Here is a tiny trained network, its code and every weight. The questions are about switching its units off for an input and a class, where a switched-off unit gives its printed mean instead of its output.

import numpy as np


def w(rows, s, z=0):
    codes = np.array(rows[::2]) - 128.0
    scale = np.full(codes.shape[1], s)
    scale[-1] = z or s
    return codes * scale


def norm(h):
    return h / np.sqrt((h * h).mean(-1, keepdims=True) + 1e-5)


def f(y):
    return y / 2 * (1 + np.tanh(0.7978845608 * (y + 0.044715 * y**3)))


def log_softmax(a):
    a = a - a.max(-1, keepdims=True)
    return a - np.log(np.exp(a).sum(-1, keepdims=True))


def net(x, mask):
    res = np.array(x, float).reshape(1, 2) / 4 @ E
    u = 0
    for l in range(2):
        y = f(norm(res) @ A[l][:, :-1].T + A[l][:, -1])
        res = res + np.where(mask[u : u + 15], y, B[l][:, -1]) @ B[l][:, :-1]
        u += 15
    return log_softmax(norm(res)[-1] @ U[:, :-1].T + U[:, -1])


A, B = {}, {}
E = w([
[12,77,55,209,216,91,102,131,117,158],'x0',
[115,130,50,81,48,69,169,190,28,193],'x1',
],0.0011)
A[0] = w([
[227,249,192,76,24,179,165,107,148,101,172],'0.n0',
[102,108,38,81,17,64,215,162,7,221,159],'0.n1',
[48,99,92,127,183,121,135,118,121,186,78],'0.n2',
[207,108,173,157,157,144,87,134,139,131,27],'0.n3',
[113,99,106,139,106,178,133,153,147,117,79],'0.n4',
[173,170,198,92,83,129,129,81,105,137,1],'0.n5',
[109,166,226,226,156,152,34,9,229,37,149],'0.n6',
[115,134,130,138,131,142,176,147,142,122,128],'0.n7',
[51,33,33,222,206,70,96,130,172,199,220],'0.n8',
[105,126,165,107,119,132,81,161,150,177,128],'0.n9',
[126,151,152,140,121,118,89,55,65,143,126],'0.n10',
[90,116,171,90,164,167,154,169,102,130,119],'0.n11',
[60,126,135,57,133,110,126,114,165,96,39],'0.n12',
[167,203,144,70,88,178,114,129,140,145,98],'0.n13',
[134,99,113,95,70,80,144,141,95,127,179],'0.n14',
],0.0013,0.00081)
B[0] = w([
[78,9,144,86,169,156,147,187,153,124,239],'0.n0',
[151,195,181,135,159,180,51,72,126,168,252],'0.n1',
[179,128,135,142,85,147,165,142,173,73,139],'0.n2',
[81,137,108,111,107,128,128,114,132,188,109],'0.n3',
[166,135,83,132,118,109,107,111,134,105,114],'0.n4',
[49,44,93,86,134,117,155,134,166,98,118],'0.n5',
[128,200,163,101,112,157,92,126,59,236,230],'0.n6',
[134,125,128,123,128,120,110,138,149,146,128],'0.n7',
[205,172,165,64,140,174,194,176,153,84,250],'0.n8',
[145,105,87,114,135,154,127,108,129,139,128],'0.n9',
[115,130,123,121,127,143,131,132,116,113,127],'0.n10',
[135,120,99,119,115,146,97,132,112,101,125],'0.n11',
[150,106,121,150,97,91,105,98,113,115,104],'0.n12',
[61,79,154,117,152,116,198,121,131,109,144],'0.n13',
[116,117,197,143,161,168,95,89,146,131,159],'0.n14',
],0.0014)
A[1] = w([
[87,116,106,186,163,91,74,125,114,180,76],'1.n0',
[118,111,181,162,168,148,138,94,185,67,66],'1.n1',
[128,105,146,165,134,133,107,36,217,7,75],'1.n2',
[80,107,158,115,150,148,120,135,87,182,130],'1.n3',
[82,124,121,189,127,95,141,123,127,144,83],'1.n4',
[135,77,151,162,161,131,100,74,186,43,62],'1.n5',
[195,174,190,65,56,137,151,92,135,99,206],'1.n6',
[2,41,152,94,148,123,122,142,120,190,92],'1.n7',
[38,125,48,189,186,85,123,103,147,120,115],'1.n8',
[126,113,82,126,56,59,179,148,87,156,1],'1.n9',
[110,125,87,108,75,67,190,168,71,148,42],'1.n10',
[141,113,74,120,55,45,142,152,66,165,9],'1.n11',
[162,186,142,108,155,151,144,157,110,156,171],'1.n12',
[251,191,114,179,125,117,152,160,127,121,119],'1.n13',
[38,123,61,194,177,74,115,144,135,109,74],'1.n14',
],0.0023,0.00035)
B[1] = w([
[174,112,167,87,78,148,158,134,171,77,150],'1.n0',
[80,185,116,155,132,125,57,79,98,166,174],'1.n1',
[65,178,68,133,92,116,114,137,67,208,155],'1.n2',
[183,154,89,112,69,107,120,110,103,75,166],'1.n3',
[170,113,171,120,92,154,139,148,97,103,112],'1.n4',
[106,186,134,121,93,152,127,93,42,239,147],'1.n5',
[91,61,54,180,119,72,203,184,177,94,252],'1.n6',
[248,193,83,218,133,73,79,76,92,57,147],'1.n7',
[145,52,145,31,12,132,192,173,176,120,168],'1.n8',
[99,156,198,158,200,193,97,64,172,181,135],'1.n9',
[79,197,186,183,184,174,67,73,161,143,155],'1.n10',
[48,203,174,174,176,223,50,43,160,195,155],'1.n11',
[120,84,87,164,113,50,111,76,128,79,199],'1.n12',
[134,87,84,179,149,86,75,89,74,93,160],'1.n13',
[176,58,192,28,54,105,213,154,175,81,160],'1.n14',
],0.0016,0.0015)
U = w([
[75,247,175,143,149,196,33,45,110,240,174],'0',
[133,8,156,53,78,134,253,210,202,72,168],'1',
[216,114,19,210,190,17,76,119,51,31,3],'2',
],0.0059,0.0016)

Each question gives the input, the list of numbers given to net, and the class t.
The units are the neurons (one row each of A and B). Each row of codes is followed by its name. A weight is (code - 128) times the scale printed after its matrix; where a second scale follows, it is the last column's (A, B and U).
mask holds one flag per neuron, layer by layer. A switched-off neuron (its flag False) gives its mean, the last column of its row in B, instead of its output. The means were averaged over made-up inputs and are rounded, as every weight is.
A unit's drop is (log p(t) with every unit on - log p(t) with that unit switched off) / (log p(t) with every unit on - log p(t) with every unit switched off).
The circuit of an input: a set's keep is (log p(t) with only the set's units on - log p(t) with every unit switched off) / (log p(t) with every unit on - log p(t) with every unit switched off). Starting from the 12 units with the biggest drops (on a tie, the unit counted first), units are removed one at a time, each time the one whose removal leaves the highest keep (on an exact tie, the one counted first), for as long as the keep stays at least 0.8.
units of the circuit, in order: the units of the circuit, biggest drop first
most important unit: the unit with the biggest drop
top k neurons: the k neurons with the biggest drops, biggest first
k most important neurons of layer l: the k neurons of layer l with the biggest drops, biggest first
drop of u: that unit's drop, to one decimal
input [7,-5], class 1: units of the circuit, in order -> (1.n8, 1.n14)
input [4,-3], class 1: units of the circuit, in order -> (1.n8)
input [6,-5], class 1: units of the circuit, in order -> (1.n8, 1.n14)
input [8,6], class 1: units of the circuit, in order -> (1.n14, 1.n8)
input [-6,8], class 0: units of the circuit, in order -> (1.n11, 1.n10)
input [-6,7], class 0: top 2 neurons -> (1.n11, 0.n8)
input [-3,2], class 2: top 3 neurons -> (1.n7, 0.n8, 1.n8)
input [4,4], class 0: 2 most important neurons of layer 1 -> (1.n11, 1.n6)
input [-1,-2], class 2: top 2 neurons -> (0.n6, 1.n7)
input [-1,-3], class 2: top 3 neurons -> (0.n6, 0.n1, 1.n11)
input [1,3], class 2: top 2 neurons -> (0.n1, 0.n6)
input [2,-2], class 2: top 2 neurons -> (0.n8, 0.n6)
input [3,-2], class 2: 2 most important neurons of layer 0 -> (0.n8, 0.n0)
input [1,0], class 2: top neuron -> (1.n13)
input [6,7], class 0: top 2 neurons -> (1.n11, 1.n10)
input [4,0], class 1: 2 most important neurons of layer 0 -> (0.n1, 0.n6)
input [-2,-3], class 2: 2 most important neurons of layer 0 -> (0.n6, 0.n1)
input [8,-5], class 1: drop of 1.n8 -> 0.7
input [0,-1], class 2: drop of 1.n5 -> 0.1
input [2,7], class 0: drop of 1.n2 -> 0.0
input [-1,1], class 2: most important unit -> 1.n7
